In the rows, zero is written as 128.
Known rows:
(771): [174 138 194 123 127 122 120  71 161 205 106 114 183 145 144  69 137  51
 116 173 110 114 145  75  99 130 142 125 171 120  99 103 109 166 127  32]
(697): [190 133 187 153 138 109 115  82 198 187 111 117 176 127 146 112 157  98
 112 183 119 114 133 102  76 127 122 151 205 110 117  88  71 152 119  38]
(385): [142 139 100 190 129 139 146 127 115 149 112 140 129 117 162 132 120 164
 156 146 153 104  99 132 121 137 115 151 149 127 113 149 108 124 115 140]
(604): [149 159 141  48 115 118 109 140 167  97 131 158 119 141 119 152 116 129
 151 145 128 138  84 149 201 125 130 137 148 127 158 136  58 117 117 144]
(1229): [116 168 127  36 127 101  95 129 174  91 115 153 134 131 109 176 104 120
 146 161 110 132  96 133 189 125 151 148 142 137 157 162  46 133  88 179]
(944): [126 109 126 130 108 129 126 128 139 104 135 105 111 115 124 125 149 146
 130 117 123 139 144 135 100 119  98 157 136 133 136 158 122 120 128 135]
(557): [106 127 150 139 130 136 149 109  97 128 103 144 156 133 131  83 164  70
 122  98 104 147 112 127 158 169 157  99 131 205 118 164 173 100 143 145]
(299): [179 103 153 203 164 136 118  73 119 115  86 132  65 143  84 111  93 170
 100  66 145 134 147 156 159 117 100  82 102  77 182 135 156 160 102 141]
(643): [162 100 116 116 159  93 128 141 105 162 189  92  73 109 156 217 127 146
 143 137  81 120 131 160 107 157 168 133 105 117 156 125 164 156 142 112]
(59): [ 86 127 132 120 103 141 154 134  80 124 117 128 142 140 129  87 114  91
 136 132 137 120 137  82 108 128 130 112 105 120  95 137 181 154 132 145]
(64): [182 119 140 228 146 146 134  80 115 131  75 145  69 130 112 101  93 176
 126 102 164 116 140 149 144 120  93 102 112  97 174 161 131 142 100 159]
(864): [162 100 162 118 106 123 142 150 142 123 120 152 109 113 129 116 136 154
 132 139 142 134 107 151 143  99 101 113 138 140 143 109 132 128 139 126]
(922): [140 183 123  89 129 129 101 123 138  63 145 119 109 191 145 152 140  88
 159 133 149 131  83 141 152 164 109 119 159  79 142 110  89  95 136 126]
(678): [129 134 130 105  97 134 114 123 126  59 142  88  92 156 136 126 163 107
 155 118 136 135 120 136 100 132  73 146 156 106 135 161 121 102 140 134]
(305): [113 135 135 111 121 137 134 116  98 144 119 125 137 142 128  95 116  89
 132 123 122 126 137 105 142 127 144 106 102 139 109 139 158 138 133 117]
(417): [127 121 126 135 126 125 128 131 135 116 132 121 121 122 127 133 135 140
 125 129 128 130 131 134 115 124 118 138 135 125 128 135 125 128 125 134]
(134): [ 99 117 123 129 136 110 110 124 145 119 131 109 142 136 143 135 129 139
 108 107 132 140 110 159 128  99 122 125 113 107 100 122 129 137 126 113]

Facts:
(457)	Λ	(766); (64)	Λ	(337); (458)	Λ	(1254); (1597)	Λ	(11)
(1120)	Λ	(1597); (452)	Λ	(891); (543)	Λ	(431); (289)	Λ	(1230)
(1038)	Λ	(190); (1226)	Λ	(70); (345)	Λ	(1419); (271)	Λ	(1428)
(1545)	Λ	(864); (410)	Λ	(271); (398)	Λ	(1058); (1303)	Λ	(1550)
(604)	Λ	(1545); (174)	Λ	(1303); (1111)	Λ	(452); (111)	Λ	(52)
(1231)	Λ	(114); (260)	Λ	(1324); (142)	Λ	(134); (1062)	Λ	(593)
(417)	Λ	(320); (632)	Λ	(1062); (1315)	Λ	(828); (1531)	Λ	(613)
(1197)	Λ	(472); (313)	Λ	(1370); (178)	Λ	(794); (800)	Λ	(615)
(922)	Λ	(1318); (190)	Λ	(458); (387)	Λ	(4); (337)	Λ	(1435)
(613)	Λ	(662); (1081)	Λ	(643); (93)	Λ	(289); (1229)	Λ	(516)
(161)	Λ	(313); (401)	Λ	(1231); (1420)	Λ	(1531); (1028)	Λ	(1111)
(70)	Λ	(1038); (145)	Λ	(93); (654)	Λ	(375); (4)	Λ	(401)
(52)	Λ	(299); (1027)	Λ	(678); (678)	Λ	(888); (724)	Λ	(1153)
(1522)	Λ	(543); (750)	Λ	(604); (923)	Λ	(1193); (1318)	Λ	(345)
(1324)	Λ	(305); (472)	Λ	(151); (1517)	Λ	(259); (516)	Λ	(750)
(11)	Λ	(1517); (385)	Λ	(1120); (1230)	Λ	(896); (760)	Λ	(142)
(201)	Λ	(174); (299)	Λ	(1226); (1370)	Λ	(1088); (286)	Λ	(654)
(316)	Λ	(923); (208)	Λ	(385); (1444)	Λ	(1383); (1383)	Λ	(286)
(1153)	Λ	(1522); (1550)	Λ	(1510); (375)	Λ	(1229); (151)	Λ	(239)
(944)	Λ	(457); (643)	Λ	(166); (1468)	Λ	(1412); (259)	Λ	(949)
(1088)	Λ	(922); (198)	Λ	(161); (1435)	Λ	(316); (615)	Λ	(760)
(1058)	Λ	(1135); (166)	Λ	(398); (707)	Λ	(387); (1412)	Λ	(201)
(1458)	Λ	(64); (864)	Λ	(1013); (320)	Λ	(1027); (828)	Λ	(410)
(896)	Λ	(698); (888)	Λ	(178); (831)	Λ	(1444); (1013)	Λ	(1511)
(431)	Λ	(280); (1254)	Λ	(1197); (697)	Λ	(1458); (593)	Λ	(944)
(949)	Λ	(936); (134)	Λ	(260); (936)	Λ	(800); (794)	Λ	(632)
(698)	Λ	(1315); (1511)	Λ	(724); (239)	Λ	(1081); (1193)	Λ	(208)
(457)	φ	(857); (701)	φ	(800); (64)	φ	(1231); (533)	φ	(431)
(1597)	φ	(1318); (1120)	φ	(208); (452)	φ	(1510); (543)	φ	(1444)
(289)	φ	(271); (1419)	φ	(492); (271)	φ	(1324); (484)	φ	(1161)
(410)	φ	(654); (857)	φ	(484); (398)	φ	(1027); (1303)	φ	(697)
(114)	φ	(472); (604)	φ	(1229); (1202)	φ	(750); (174)	φ	(93)
(743)	φ	(1303); (1161)	φ	(174); (1111)	φ	(198); (655)	φ	(678)
(140)	φ	(1463); (1231)	φ	(299); (260)	φ	(1550); (31)	φ	(321)
(280)	φ	(701); (632)	φ	(831); (1531)	φ	(64); (917)	φ	(410)
(800)	φ	(1111); (922)	φ	(936); (387)	φ	(1135); (337)	φ	(216)
(613)	φ	(864); (93)	φ	(1028); (1229)	φ	(766); (161)	φ	(762)
(115)	φ	(151); (1420)	φ	(923); (1028)	φ	(1230); (762)	φ	(1088)
(70)	φ	(1412); (654)	φ	(491); (4)	φ	(1435); (321)	φ	(615)
(1027)	φ	(70); (678)	φ	(280); (1126)	φ	(289); (750)	φ	(643)
(923)	φ	(1597); (1318)	φ	(1062); (1324)	φ	(543); (472)	φ	(949)
(1517)	φ	(161); (516)	φ	(259); (946)	φ	(828); (771)	φ	(337)
(11)	φ	(1517); (1463)	φ	(1383); (1230)	φ	(1202); (299)	φ	(1458)
(492)	φ	(917); (286)	φ	(557); (914)	φ	(1460); (350)	φ	(698)
(1444)	φ	(1120); (1383)	φ	(773); (59)	φ	(1468); (662)	φ	(1531)
(1460)	φ	(793); (1550)	φ	(1370); (290)	φ	(888); (151)	φ	(896)
(643)	φ	(636); (1468)	φ	(1420); (259)	φ	(387); (1088)	φ	(1561)
(198)	φ	(452); (557)	φ	(1058); (615)	φ	(350); (1058)	φ	(114)
(1412)	φ	(1126); (1458)	φ	(290); (1135)	φ	(260); (320)	φ	(31)
(828)	φ	(743); (896)	φ	(946); (888)	φ	(4); (831)	φ	(398)
(773)	φ	(604); (793)	φ	(115); (431)	φ	(914); (697)	φ	(771)
(766)	φ	(632); (949)	φ	(1419); (1561)	φ	(345); (936)	φ	(140)
(1510)	φ	(922); (698)	φ	(533)

Rows:
No name comes twice in this set of rows, the named rows included.
[118 156 138  96 115 144 126 115  81 108 122 123 124 176 140 100 123  65
 156 128 134 116 112 104 146 144 124  91 121 116 111 126 153 124 143 123] => (655)
[123 175 104  56 114 151 124 124 133 143 154 139 146 153 111 108  90  96
 143 117 112 146 124  99 200 149 162 156 104 118 123 159  90 127 127 119] => (766)
[126 106 124 128 102 131 124 129 141  99 138  96 107 116 122 120 152 144
 132 115 121 143 150 137  94 117  90 167 139 132 135 173 121 117 129 139] => (593)
[ 79 113 131 184 153 105 133 103 140 112  96 134 180 126 168 114 188 115
 102  63 112 167  52 197 164 152 147 116 149 196  90 168 153  83 134 135] => (949)
[117 139 135 117 121 139 136 117  99 145 121 129 138 142 127  93 118  87
 131 132 126 123 144 102 134 133 148 107 102 136 115 135 155 135 137 127] => (1428)
[ 82 124 100 186 109 134 161 143 101 121 112 131 150 120 167 121 121 155
 148 138 169 106  87 111  86 119 100 151 137  96  75 142 149 153 111 163] => (1597)
[153 142 104 188 126 145 152 129 116 144 114 149 121 109 153 135 127 160
 160 157 152 101 109 121 112 150 114 156 158 136 132 146 106 117 116 153] => (316)
[178 136 181 111 137 136 101  85 159 212 103 121 185 138 123  86 139  75
 112 174 112 103 167  79 101 103 135 111 171 144 105  72  92 144 133  18] => (946)
[147 123 152 153 133 150 127  80  86 146  84 132  98 152 106  70  91 107
 120  97 140 124 154 119 164 113 125  75  79 117 139 154 167 151 122 130] => (662)
[165 139 191 125 126 125 126  77 149 196 109 118 178 145 142  73 136  55
 120 164 111 116 142  79 103 133 143 125 163 120  99 111 117 161 130  48] => (216)
[124 172 140  81 118 147 119 110  78  95 126 120 119 198 144 106 128  46
 166 129 144 116 101 103 151 154 120  83 131 104 114 124 147 118 145 115] => (701)
[135 190 126  58 121 148 112 112 105 103 143 128 124 200 136 112 114  51
 169 124 133 128  97 111 186 165 137 107 132  99 123 133 112 110 141 107] => (140)
[159 102  99 109 143 163  87 178 136 151 118 149 122 102  80 155 135 208
 115 130 147 103 178 141 136  42  89  94 140 192 147  24  87  75 149  62] => (431)
[ 87 128 103 106 120 111 137 145 170 130 135 149 157  82 100 152  97 167
 111 136 111 144 134 112 140 120 157 191 115 128 133 161  86 154  92 183] => (1444)
[ 81 100  65 103 159 141  63 170 127 128 114 123 143 120 100 174 124 209
  98  91 145 114 148 175 147  14 103  93  93 163 104  49 104  90 136  83] => (615)

The same objects again, as new rows of numbers:
Known rows:
(1545): [107 155 130 117  55  80 102 128 101 154 140  66 102 104 167 128 121 110
 122 116 152 102 166 131 148 145 114  84 116 141 106 106 144 129  84 102
 130 154  88 150  69 103 135 155 127]
(896): [119 126 116 127  95  76 101 137  94  69 171  89  82  92 145  92 100 108
 139 122 161 101 170 178 123 162  69  77 118 161  82 119 133 123  59  75
 120  91  96 178 102 187 142 137 115]
(151): [104 176 110 137  65  77  96 136 102 120 191 108  84  46 146  96 117 104
 168 124 161  93 142 169 116 125  79  79  99 144  78 134 154 120  49  91
 103 106  86 126  83 196 139 128 110]
(305): [101 140 136 112  56 106  98 152 111 135 153  80 112  96 173 118 134 117
 146 135 149 106 150 120 133 123 103 108  97 149 119 100 168 136 100  95
 130 116  91 161  92 159 133 170 135]
(1324): [ 96 101 141 106  86 108  98 170 120 159 149  59 106 110 161  99 110 150
 145 149 142 152 147 104 140  95  98  83 128 129  89  97 177 152 107  86
 119 106  79 152 107 154 120 180 128]
(1383): [122 164 152 105  67  92  96 102 129 150 153  92  86 108 170 146 107 105
 145 116 158 125 166 112 131 121  95 123 126 148  66  91 173 135  74 101
 132 148  80 184  96  79 141 144 126]
(1370): [ 71 152 141 113  57 117 101 122  92 119 128  53 135 142 146 141 129 121
 150 140 151  96 131 129 131 141  95 157 106 147 146 105 159 157 103 125
 120 147  86 142  80 149  91 153 126]
(1088): [ 68 153 142 112  55 119 101 118  91 118 126  51 138 144 146 142 130 121
 151 139 149  96 128 128 133 140  94 159 103 144 146 103 158 160 105 127
 119 148  86 140  80 149  89 153 128]
(1561): [ 89 136 131 112  58 110 114 128 103 129 149  56 136 114 154 133 115 127
 135 138 138  99 135 117 145 129  86 132 111 134 138 105 140 142 102 109
 135 141  90 135  76 140 112 163 140]
(762): [ 87 135 131 114  59 112 113 125 102 129 150  55 138 116 152 134 115 127
 135 139 137  96 134 117 147 127  87 134 112 131 141 104 139 144 103 110
 137 142  91 135  76 140 111 162 140]
(914): [ 66 162 124  92  63  76  98 174 106 127 189  95  91  89 159 103 171  94
 177 105 142 101 156 163 129 135  88  74 102 144  87 114 166 124  76 100
 106 102 114 154  82 173 138 114 109]
(1468): [ 96 124 143 101  56 105 128 133  95 137 161  52 137  89 144 129 131  92
 147 147 142  92 139 107 142 120  69 142 137 145 146 104 133 151  94 117
 148 157  88 135  83 137  98 164 137]
(701): [112 174 148 108  52 109 101  98 124 118 162  98 106 104 170 156 121  96
 151 120 154  96 151 115 126 130  85 158 103 154 106  96 165 132  80 110
 141 144  89 179  91 109 136 144 137]
(707): [106 133 140 110  64  99 110 142 106 130 158  73 113  93 161 125 138 103
 145 130 154 106 155 123 131 139  86 117 120 146 120 108 151 132  88 106
 136 137  90 152  90 140 113 159 119]
(337): [124 129 149 141  69 103 109 113  97  84 157  61  97  79 140 123  91  71
 142 124 171 122 121 144 131 121  96  86 120 128 127 127 126 106  59  59
 132 111 101 166  91 173 136 155 103]
(1597): [ 79 130 145 120  54 126 109 136 116 118 148  48 145 130 160 142 118 122
 139 129 132 115 104 105 156 102 101 123 101 112 158 100 140 129 109 100
 139 117 109 147  79 158 136 169 139]
(643): [130 169 137 141  51  76 103 155  97 135 193  98 128  77 163 127 133 156
 131 122 166  91 179 103 108 170  98  90  98 138 113 112 156  98  88 128
 137 131  94 105  93 146 108 209  97]

Rows:
No name comes twice in this set of rows, the named rows included.
[ 89 129 121  90  58 128 119 127  97 126 164  53 121  97 155 133  97 131
 132 148 135 109 156 117 141 140  87 129  94 134 134 110 148 134 114  66
 136 134  97 143  66 135 101 153 141] => (1062)
[ 54 156 127  81  62  81 102 184 117 144 183  94 107 110 170 113 193 112
 174 101 130 104 157 145 133 138  88  90 102 135  99 103 169 127  93 122
 113 113 115 146  79 155 130 121 111] => (321)
[130 137 142 143  69  96 107 110  89  84 161  64  88  68 136 113  84  67
 146 130 176 116 131 153 126 125  92  80 118 141 116 130 127 109  54  53
 124 109  94 167  89 178 137 148 106] => (697)
[143 127 146 131  73  65 109 172  88  88 189  84 131 124 164 125 128 173
 107 113 168  95 217 105 109 220  95  81 113 158 114  98 140  90 104 122
 154 115 108 145 110 134 110 228  92] => (1230)
[113 108 127 119  95  95 109 143 118  99 155  83 117 127 165 122 123 147
 124 126 148 107 177 133 133 171  73 117 121 143 107 101 135 128  92 113
 146 117  89 168 101 147 124 163 122] => (1315)
[ 91 146 121 125  59 111 112 123 108 139 157  68 141 105 153 132 111 144
 138 141 137  93 128 116 143 122  80 139 106 125 133 109 142 144  97 121
 134 142  84 115  75 148 111 162 142] => (1135)
[ 98 120 144  99  56 102 131 136  94 139 161  51 140  83 143 127 133  87
 150 148 141  90 140 107 143 119  69 142 141 148 145 104 133 152  93 117
 149 159  89 133  85 137  94 165 136] => (1550)
[ 91 157 126 110  64  80  99 151  95 112 180  86  83  72 148  99 134  80
 167 117 157 103 154 168 124 132  89  73 108 154  89 121 155 124  64  77
 105 103 103 159  85 179 138 126 111] => (115)
[136 153 157 123  46  68 109 168  77 118 190  77 128  94 161 129 135 138
 124 116 173  94 200  94 104 192 110  78 106 159 124 103 154  88 101 115
 147 131 108 129  98 128 101 227  89] => (1028)
[ 84 137 130 115  48 119 103 140 106 133 146  57 137 113 164 125 117 129
 136 147 132  97 128 111 150 108 101 128  94 144 141  95 159 150 114 100
 132 123  90 143  81 160 129 174 161] => (260)
[102 110 137 109  86  91 107 148 112 164 145  54 106 114 154 113 110 139
 130 134 147 143 158 115 147 123  97  77 142 124  88 106 153 142  97  95
 123 137  80 140  91 118 114 166 115] => (1444)
[ 80 123 148 122  59 125 116 128 116 113 148  45 147 134 152 149 119 117
 139 122 136 119 102 107 154 110  93 128 112 101 161 105 127 123 106 104
 142 125 113 142  77 148 124 163 128] => (923)
[ 72 159 122  97  64  75  99 167 102 123 186  93  87  84 155 100 160  88
 173 107 147 103 155 166 126 133  88  74 103 148  87 116 163 124  71  93
 104 103 110 154  82 175 138 117 108] => (1460)
[115 177 153 105  54 111 102  93 125 117 162 101 102 101 172 160 121  92
 155 121 157  97 155 113 123 127  83 166 106 157  99  94 168 134  76 111
 145 145  86 184  94 103 135 140 135] => (1111)

